[-20  14  -7   0 -22  18   3  -5  31  -5   9  17  10  -5   5   0 -11  -2
   7  -8  -7 -13  -3 -11   7   4  -3 -29   0 -12 -18  -9   6  18 -13  -9
  10  -2  17  -2 -14   5] -> V
[ 14   6  36 -31  13   9   1  -3  15 -13  23   3   4  20 -18 -29  20 -12
   7  10  12  -2 -17   2  30  -4 -13 -35  19  16 -49  16  26  -5   6  -9
   1  37 -16  -5 -33  -1] -> K
[ -5   8   9   3 -11  13  15 -28   5   9  15 -19 -14 -11  -7 -23 -12  -4
 -12   8   3  -9 -15  -2   7   7   0  -4  -4   2 -12   5  11 -12  -6  -2
  -1   8 -16 -21   2   0] -> F
[-14  13  -7  11 -21   8  -1  -6  13  -4  10  -7 -25   0  -1   3  -2  12
   2  11  -4  -4  -9 -14  16  15   2 -13  -5  -6 -19  -6   8  -8  -5   0
   6  -4  -3 -16   4  13] -> W
[-22 -14  35  -1 -21 -10  22  -5  19  30  -6  18  41 -32  -8  -5 -34 -15
   1  -2 -29   4   6  -5 -38  -1  10   6  20  10 -24  34 -13  32 -12  -9
  22   0 -49  -5   1  14] -> V
[ -6 -14  15  12 -15  -2  -5  -3   3  -1  -2  15  12  -5   0  -9   2   9
   4   1   5  -2  11   3 -12  -1   8   0  10  -7   0  20 -10  27  -6 -10
   9  12  -2   0  -3 -11] -> V
[-26  35   8  40 -11  15  -9   3  27  -8  -8   7   6  11  -6   3   6  -3
  -8 -25 -21 -10   8   9   1   1  21   7   3  -7  -9  -1  -3   3  -5   0
   9   3  -8 -13 -10   3] -> U
[ 10  13   2 -24   5   2 -15  10   4  -8   0  24  12  -5   3   7  13  -4
  14  -8   0  -1  -2  13 -22 -29  24  -1  18  17  12   0  13  15 -13 -31
  22   3   9   7  15  -5] -> U
[-37 -34  20  -3 -71  23   9   9  37  13   1 -10   7 -32 -22  34  78  21
 -23 -27  67 -11 -48  -8  78  15 -51  -8 -13 -54 -42 -21  12  -1 -30 -59
  11  41 -26 -53 -49  13] -> M
[ 35 -45 -64  70  11 -36  31 -21 -42 -24  -3 -36 -52  -7 -11   9  24  91
 -46 114  63 -17  13  41  17  27  -8  10 -24 -20   3   7  10 -55 -14  -7
  14 -26  36  -5  42  54] -> H
[  6  -5   3  -9 -10   3  -4  -4  14  -8  -8   3  13 -12 -13   5   8   6
  11  -3   9  -5  -3  -4 -11  -6  19 -21   5  -3 -10   6  11  11 -13 -15
   8  10  14   3 -14  -6] -> Q
[  5   1   4   0 -17  -6  -7   6  17 -10   5  30  18  -3  -5   2   9  -1
  13  -8 -13  -6  -3  -1 -11  10  19   1   8  -9  -6  -1  15  24 -14 -18
  14   3   6   0  -6  -3] -> U
[  5   1 -18  15 -16  25   9 -16  14   3 -10 -10  -3  -7  -4  -5  -9  -3
 -14  12  -1 -16 -14  -6  13   5  -3   7  -6  -8  -7  -9   1 -16   0  16
  -7  -5   9 -17  -1  -1] -> W
[ 14  17   9  -5  23  13  -9  18 -23 -29  13   7  38  43   3 -24 -34 -26
  11 -40   6   7 -28 -15 -36 -32 -11 -30  23   3  49 -17  26  -8   9   1
   7   1  -2  38   2 -69] -> K
[-18   6   5  19 -17  13  12  14  12  -3  16  16 -11 -17   2  11  -4  -2
 -15   9  -2  -8   4   8  20  20  -5  -3 -21 -12 -19  -5  -7   1  -2  -3
 -10  -8  -1 -14  -4  13] -> V
[-40  67  29  51  -3   9 -13  47  -6 -22  16  22   7   6  48   4  68 -13
  26 -63 -52 -20  25  41 -14 -11  32  55 -37   2  58  14 -47 -31  16 -29
 -26  -1  17  62 -12 -68] -> H
[ -6  13  -7   6  -8   5  -2  -3  21   0  -7   0   0   6   4  22  -3   9
   7   1   1 -18  -4   2   0   8  19 -15  -3  -1 -20 -12   5  -8  -4  -2
   3  -7  24 -13  12  19] -> H
[ 27  25   7  57  34  10 -16 -17   9 -17   9   9 -25  10 -40  -4  27  11
  -5  23  11 -15  -2 -18  61  -2  21 -63   1  13 -62 -33  35   9 -11  19
 -13  28  16 -55 -18  24] -> K
[  2 -17  22  -8   7   6 -25   0   8   2 -10  -7  17  -1 -13  15  23   2
   3 -18  10 -13  13   3 -33 -19  51 -18   9  12 -24   7  14  17 -21 -17
   9  13  32  -7   0 -15] -> Q
[  3  -6  14  -8 -12   5 -12  -4   9 -10  10  12  16   7 -12  -2  -1   5
   6 -11  -5 -12  -6  -8 -29  -5  18  -8   4 -11  -3   7   6  18 -14 -11
   7  13  14   6  -5 -24] -> Q
[  9   4  26  10   0   1 -11  -9  10  -4  -5  13  24  14  -8 -19 -17  -2
   7 -21  -8 -14   9  -5 -35 -18  26 -27  24  15 -16   2   0  26 -13   3
  16   2   5  11  -8 -35] -> M
[-40 -17 -21 -42 -22 -36  24  62  68   9 -50   8  36 -16 -14  82 -86  10
 -16   8  35  11 -16  -6  -4  22 -21 -31   0 -22 -36  17   2  -3  -3   5
  33 -24  -6 -36  59  50] -> K
[  0   6  23  -3  -9   9 -12   5  20  -2 -10  32  10  -2 -14   4   0 -10
   4 -19   0 -18   1  -9 -13  -1  22 -19   6  -6 -27   2   7  25 -14  -9
   2   3  11 -15 -18 -12] -> M
[  5  -4  15 -17  -2  15 -16  -1  16  -8 -11  21  24 -10 -11  -1   6 -10
  -1  -6   1 -15   7  -3 -26  -2  18 -12  13  -4 -21  -4   9  27 -15 -15
  17   4  15   5   0 -18] -> B
[ -4   0  -6   2 -24   2   1 -17  32   2  11  -3 -22 -10 -17 -13   0  18
   6   9  13 -14 -22 -11   6   0  14 -18   4   1 -31 -10  17   5  -7  -4
  13  20  24 -18 -11  14] -> K
[-24  15   6  12 -10  11  12 -23   5  20  31  21  -9   3 -12 -26 -41  -1
 -38  -2 -19 -11   1  -9  15 -16 -26  22  -4  -9 -31   5  11  12 -16  12
  35  15 -14 -38  30  19] -> U
[ -2 -13  27   0 -30   8   2 -31  15  23  -5   2  23  -7 -17 -37   9   1
  12   6   3 -21 -10 -17 -17   0  -6 -10  36   0 -18   6  15  19 -21  -4
  30  14 -14 -17 -22   1] -> B
[ -3  18  28  12 -10  19   7 -24  23  25 -25 -20   3   1  -4   0   4  -9
  -3 -43  21 -25 -25   3  -7 -11  12   2   0  22 -43 -12  11 -16  -7   3
  -8  12  -6 -29   1   9] -> F
[-30  14  75  -5 -49  -4  18   0  34  23   7  -8  23  22  12 -18  -2   8
   3 -24 -17 -16 -15  21 -22 -13 -17  40   1   8 -17  -4 -26 -22 -20  -9
  35   7 -18  -1  20  -1] -> F
[  5  17  12   6  -5  13   2  -7   7  -1   0  25  19  -7   5 -12 -11  -5
   1  -1  -2 -23   3  13 -20 -32  11   6  -1   8   0  23  12  11  -7 -18
   4  10  -3   4   4 -21] -> F
[  64  -59  -14   10    8   -2   -1  -22  -13   10   14   20  -78   -6
   -8  -28   34   17  -27   73   42  -20   26  -36   81   19   -4  -28
  -19  -15   -8 -100   20  -22   22   -2  -21   -7   94  -18    2    6] -> U
[-27   6   4  14 -20  10   1 -23  22  18 -22  -3  -7   2  -8   4 -10  -5
   6   2  -7 -12  -7  -8  -6  23  18  -8  -2 -14 -19  -2  -8   0  -1  13
  -5 -11  -2 -36 -17  37] -> E
[  0 -26  18  13 -24   3  21 -28   4  42 -21 -28  18 -24  -2  -5 -21 -15
  -8  -5   3 -12  -9  -1 -26  37  32   5 -12  17 -59 -11 -18 -17  10   7
 -14 -12   9 -20  18  16] -> H
[  4 -15  39 -34 -18  11  -7  13   1 -49  34  64  14 -14   4 -21  -2 -13
  30   2 -11   1   4   8   0  18 -42 -10 -27 -37 -16  21  40  52 -12   4
 -15  19   4  45 -19 -25] -> M
[  3  24   5  -4 -23  16  -7  11  31  -1  -8   9  16   4   0  20   1 -10
 -11 -30   8 -19  -1  -3   1 -17  15  -2 -10  -2 -26 -20  16  -9  -1 -11
   2  -5  10  -6   1  -9] -> W
[ -5  19  25 -10  -8  17  -3  -6  16   4   6  20  -4  24  -5  -4  -7  -4
   1  10   6 -19 -17  -2  20 -24 -18 -19  11  -7 -19 -16  12  -2 -12  -7
  22   9  -3 -37   9  17] -> F
[ 15  22   7 -24  -2  10 -21 -20 -20  15  -9  28  23  -1 -22   3   4 -50
  15 -40 -27 -14   4 -23 -58  -3  66 -32  24   5   7  -6   0  37 -11 -24
   9 -19  -7 -23  -8 -34] -> M
[  41   40  -38   90  -14   25   77  -41   22   36 -101  -23   30  -93
  -28   18  -28  -69  -27  -38  -32  -34   -6   42  -56  -22  114   55
  -12   40  -53   42   -7  -31   53  -33  -25  -28  -78   -9    5  -33] -> A
[  3 -34  35  28  -5   3 -41   0 -21 -18  25  17  13  47  21 -14  38  -1
  11 -23 -23  -1  28 -21  -5  21  10   8   2 -45  35 -29 -17  37  15  -7
 -17  12   1  34 -41 -55] -> W
[  8  -7 -10   4  -3  -3 -13   3  11 -10 -13   2  -3  -1  -5   3  14   4
   4  -4   2  -2  -1   1  -7   0  32  -4  10   1   3   4  14  13  -2 -16
   6   4  15   3  11 -14] -> U
[-15  -9   3  23 -40  -3  -8 -16  23  20 -19 -14 -11  -2  -5  13  15   9
  17  -3  10 -11 -21 -14   5  35  12  -1  -4 -26 -15 -11  -6 -10   4  -8
 -14  -1  -3 -41 -33  17] -> A
[-20  17  41  48 -18  10  12  11   9  -8 -22  -4  29   0 -12   4 -10 -12
   1 -53 -15 -14 -26   1 -58  33  25   7 -16  -3   2  23 -29 -13   7   6
 -45  -1 -44  24 -29 -48] -> Q
[ -2 -26  31 -27 -10  -3   4 -11  22  -5   0  14  27  -3  -9  -1   0   5
  13   8  20  -7   1  -3 -13  11   8 -21  19  -4 -13  10  10  12 -10 -20
  12  12  -5  -2 -12  -6] -> E
[  1   4  14 -17 -19   2  -5   8  19  -4  -3  32  16 -11   3  14   6   4
  19  -9  -2 -17   3   1 -20 -25   8  -9   8   3  -8   9  11  23 -15 -23
  21   5   5  12  -3 -15] -> M
[ -9 -32  30 -49 -20   6 -11   3  17  -2  21  28  46  -4  -1  12   6  18
  27   7  21 -13   2  -4 -16 -27 -24 -20  24  -4  16  -8   7  28 -32 -23
  29  24  22  -2   0  -9] -> Q
[ 15  49 -29   2 -26   7  24 -31  20  12 -17 -12 -21 -26 -18 -21 -32   2
 -27  23   0 -18 -25  31 -28 -26  43  31   0  21 -12  31 -15 -36  -2 -16
  37  -3   1 -23  53   2] -> U
[-35  21  -6 -12 -15  38   2  -6  15   1   1   0   2 -28 -19  57  16 -12
   5   1  -5  -8 -13  -7  -1   1   8 -51  -5 -14  -9 -26  -3  -5 -20  -2
   6   0 -24 -31 -55  31] -> Q
[-10 -31  25   0   7  22   5 -12 -33  11   6   1 -26   7 -12  -8  -5 -31
 -19   9 -16   2  -2   2  -2   6 -13  24   0   2 -18  27 -24 -11  28   9
 -24   1 -38 -24 -18 -15] -> M
[-20   9   3   8 -19   8   5  -2  18   2   8   0 -10   1  -3   5 -11   1
  -9  -3 -13  -9  -6   2  11   9  17  -6 -12  -5 -27   0  -8  -1   3  -1
   0   0   4 -15   8   2] -> H
[-13 -37 -10  -3 -18   3  10 -13   4  16   1  10  -2 -15 -11   0 -32 -15
  -9  32 -20   8 -14 -25   5  23 -18 -10  -1 -37  -4   3 -16  13   1  25
   2  -4 -13 -20 -24  16] -> V
[-30  18   8  23 -38  26  17  -2  21  15 -22  -3  17   1  -2  -6  10 -21
   7 -11  -3 -10 -12   8  -2  20  24 -14   7   1 -14  -6 -22  11   4 -11
 -12  -8 -18 -27 -33  25] -> V
[  5 -15  12 -14  -6   2  -4  -5   3  -2  20  35  23 -11  -9  -4  -5 -10
  -2   8 -16  -7   2  -5 -23  -2   9  -8  13 -14  -6   7  -3  34 -18 -12
  18   6   0   2  -8 -11] -> V
[-37 -20  10  -6 -17   9  10  -5   9  40 -25 -14  28 -29   5  25 -47 -16
  -9   0  -5  10  11   2 -35  -5   8  -1   3  21 -29  25 -30  12   9  14
  -3  -6 -34 -22  -1  28] -> V
[-28  19  11 -19 -43 -16  10  -8  17  -8  39  27   8   2 -14  -3 -35  23
  -1 -11  -3  -9 -16   5 -13  10 -12  14  -8 -11   7  45   0  26 -21 -29
   5  10 -40 -32  18 -24] -> A
[-14 -16  16  38   1  14   2   2  10  -4  15   9  -6 -15  -6  -6 -17  -9
 -11  13 -37  -6  -4  -7   1   4   0  12   0  -9 -46   8  16  21   1  18
   9  10 -22   5  19   7] -> W
[ 35  -6  42 -20   7  29 -37  -2  31  -5  -2  43  49  26   8 -26  48  -8
  -7  -5  -6 -69  67  28 -51 -77  48 -15  53  -8  22 -54   9  45 -27 -37
  70   3  88  49  11 -56] -> M
[-20  33  -3  17 -20  14  -2  -2  12 -10   7   6 -31  -1  -4 -21 -31  -2
  -6 -28  -5  -4 -28 -10   5  15  -6  -1 -26 -10 -27  15   9   9  -1  16
 -13   3 -12  -4  -6 -17] -> B
[ 14   2  23 -31   1   6 -21   9 -20   3  39  51  32   9 -11 -12   2 -19
  -1   4 -17  -3  14 -19  -2 -18 -12 -20  25   3  -6   1   1  26 -18 -24
  26  -1  -1 -16 -26 -22] -> M
[ -5  12 -14  14 -15  17  -2   1   4  -9   6  -6 -24   2 -17  -6   5  -3
  -9  -3   3  -8 -17  -6  16  16  16  -9 -10  -4 -14   2  12  -7   6   0
  -8   6  17 -29  -4 -10] -> K
[-15  -2   8  -2 -38   4  12 -16  -1  19   4 -19  -3  -4 -14 -17  -4   0
  -6   0  16   0 -14 -12  -4  23   2  -6  -2  -3   0  -3 -13 -19   4  -2
   1   5  -8 -28 -27  -1] -> K
[-13  16   8  18 -14  14   1  -4  12   5   8  14  -3   3  -7   0  -7  -2
  -5  -7  -4 -22  -6  -5   2   5  -3  -5  -5  -5 -23  -3  -1   1  -8   5
  -2  -2   3 -26  -7   4] -> M
[ -5 -27  12   4  -1  10   2  -2  -5  17  10 -11  38  14  13 -10  -4 -16
   1   2 -16  -6   7  -7 -23  11  -1   5  23  17  25 -27 -18  -9  12  17
  -6   0   3  12 -17 -19] -> U
[ -6   9   3  25 -12   5 -12  10   4   2   4  10 -17  14   7  -5  18   0
   3   7   6 -11  -4  -1  36  -7 -11  -6  -9 -18   0 -18   4 -10   5  -4
  -3   1  16 -20 -13   7] -> F
[ -5  11   8   5 -30  20   2  -3  10   2   6  -1  -6  -4  -6  -9   0 -12
  -5  -9  -1  -8 -25  -2   8   1  -5   0  -5  -5 -18 -11  12  -3  -1  -3
   3   6  -7 -16  -2  -1] -> F
[-13  39 -29  20 -21  35  12 -22  29 -11 -24 -16 -20 -15 -20  -2  -9   6
  -6 -20   3 -16 -26  -5   0   0   6 -18  -5  -4 -25  -4  18  -7 -13   1
   9  -1   9 -10   7  16] -> Q
[-18  -7  14 -10  21 -13   7  27  18 -17  -9  12   1  -1  -4  37   4   0
  10   7  -4 -11   1  22 -27  -6  47 -14   6  16 -19  28   9  20 -11 -10
   8   5 -14   3  12  -5] -> B
[  6  15  11   1 -13  -9   0   1   0   8   1   0  11 -21   2  -7  17  -3
  13  -1 -16   6   7  10 -19  -5  31  -1  13  18 -13  26  -5  11 -17 -14
  29   2 -10   5  -6   3] -> V
[ -6  34   1 -20 -18   8   3  -2  41   3 -10   8  34   0 -11  32 -19  -8
  -6  -6   7 -19 -14   2   0 -16  10 -31 -10  -3 -34  -7   7 -19  -4 -15
   2  -5   2 -19   3  12] -> H
[ -7  29  40 -20 -28 -11 -26  26  34  -2 -19  25   4  16  -4  11 -25  -7
 -11 -34   2   1  31  -5 -27   9  68 -16  -1   4  -8 -18 -39  22  19 -37
  -3  -9   8  -5  10 -46] -> A
[ 11 -13 -28   6 -15   5  -5 -14   2  12 -15 -11 -28  -8 -13 -17 -18 -16
  -6   0   3  -3   5 -20  -3  27  40 -23  -2  -6 -14  -2   9  17  28   9
 -19  -8  19 -15 -14  -9] -> K
[-29 -57  41 -71 -32  27  27  11  20  10 -10  36  68 -16  -7  25 -31 -21
 -18   5 -12  14  12  -6  15 -16 -49 -22   6 -11 -36   9 -10  21 -14 -31
  25  -8 -31  -5 -27 -10] -> H
[-17 -21  -4  -4 -23  -6 -13 -10   9   7 -10  17  16 -11  -7  16  -1  21
  10   2  32  -9   7 -10  -2   1  -2 -24   5 -10 -30  14   7  37 -14 -11
  17  18  -2 -26 -16   8] -> B
[  9   4 -10 -19 -18  -7 -13  -8  -1  -8  28  19   8  -3  -6   5  30  13
   7   8  19  -3  -9   4  18  -8   4   5 -12  -7  -5   9   8  -2 -17 -24
   9  17  21 -24 -24   3] -> E
[  1   3  -9  13 -29   6  -1 -29   3  17   1  -8  -8  11 -10 -15  -1   3
   3   3  10 -24 -15 -12  -7  16  25  -9   5  -1  -7 -12  -1 -11   8  -7
  -7  -3  21 -32  10   2] -> H
[ 12   2  13   0   2  13 -16  -3 -11  -8  13  -2 -25  -1 -13 -28  12 -11
   0  19   3  -1   5  -5   4   4  44 -32  10  13 -10  17  21   8  -2  -5
 -10   0   0 -16 -20 -21] -> W
[ -2  66  20  38 -22  -3  17  -9  29  -8 -52  -7  62  22  -7 -13 -43  -9
  10 -98  -2 -12 -43  11 -77   9  -2  27  14  22   0  50  -7 -23   7  21
 -17   2 -71  32  -4 -42] -> U
[-10  35  -2   8 -12   9  -1  -4   9   2  13  13  -2  -1  -2   2  -9  -7
  -4 -15 -17 -11   0  -4   2 -10   6   2 -14   3 -13  -1  -3   0  -7   0
   0  -3   4 -16  -8  -1] -> M
[  4   7  14 -19  -9  17  -3   2  20  18 -38  -2  17 -34   0  30  -1 -23
  21 -19  -9  -2 -17  11 -37 -16  24  -7  13  33 -50   0  16   5 -13 -16
  17 -17 -11  -7   9  31] -> F
[-13 -23  39  46  45   7  -6  27 -31  -1   7  26 -21  18   4   1  -3 -51
  22 -25 -53   5  10 -12 -34  51  66 -42  21  15  15 -57 -45  36  15  16
 -41 -48  -7   5 -12 -28] -> V
[-13   0   5   4 -43   6  10 -12   6   8   2  -8 -54 -18 -16 -26  27   6
   3  -3  32  -7 -35 -20  29  37   2 -18 -18 -13 -22   0   7 -17  -4 -13
 -19   8   8 -29 -37   0] -> M
[-17  14   7  23 -15   7   4 -10   8  17   6  -5  -3   3  -2  -6   9  -1
  -1 -14  12 -16 -19  -6   5   3   4  -8   2   2 -11  -5 -15 -15  -5  -2
  -4   7   1 -27 -13   1] -> V
[  8   2   1 -22 -13   7  -1 -22  24 -14   4   9   1  -8 -15 -15  13  16
   0   9  28 -17 -10  -7  -4 -23  27 -25  11  -3  -2   6  33  10 -22 -35
  25  24  24   1   0 -19] -> E
[-14  34  13  42   3   4 -29  32  49 -30 -36  26  -8  26   4  24  21  26
   4 -54  23 -29   4  23   7 -34  10 -10  -9 -22 -10  29   6  21   9  -7
 -14  26  -1  24 -28 -32] -> K
[-28   8 -13  15 -13   3  22  -3  29   5 -25 -10  -8   0   4  24 -38  14
   3  20 -16   4  -8   1  22  16 -47  -9  -5  -4 -38   6   5  -6   6  26
   2 -16 -38 -14  -1  55] -> A
[ -9   4  23  -6   0  20   1   4   6  12 -11  11   4   6   4  16   2 -18
   6  -4   1 -14   0   2  -4  -4  -4 -13   7   3  -8 -22 -14  -9   2   4
  -2 -10  -2 -15 -20   9] -> M
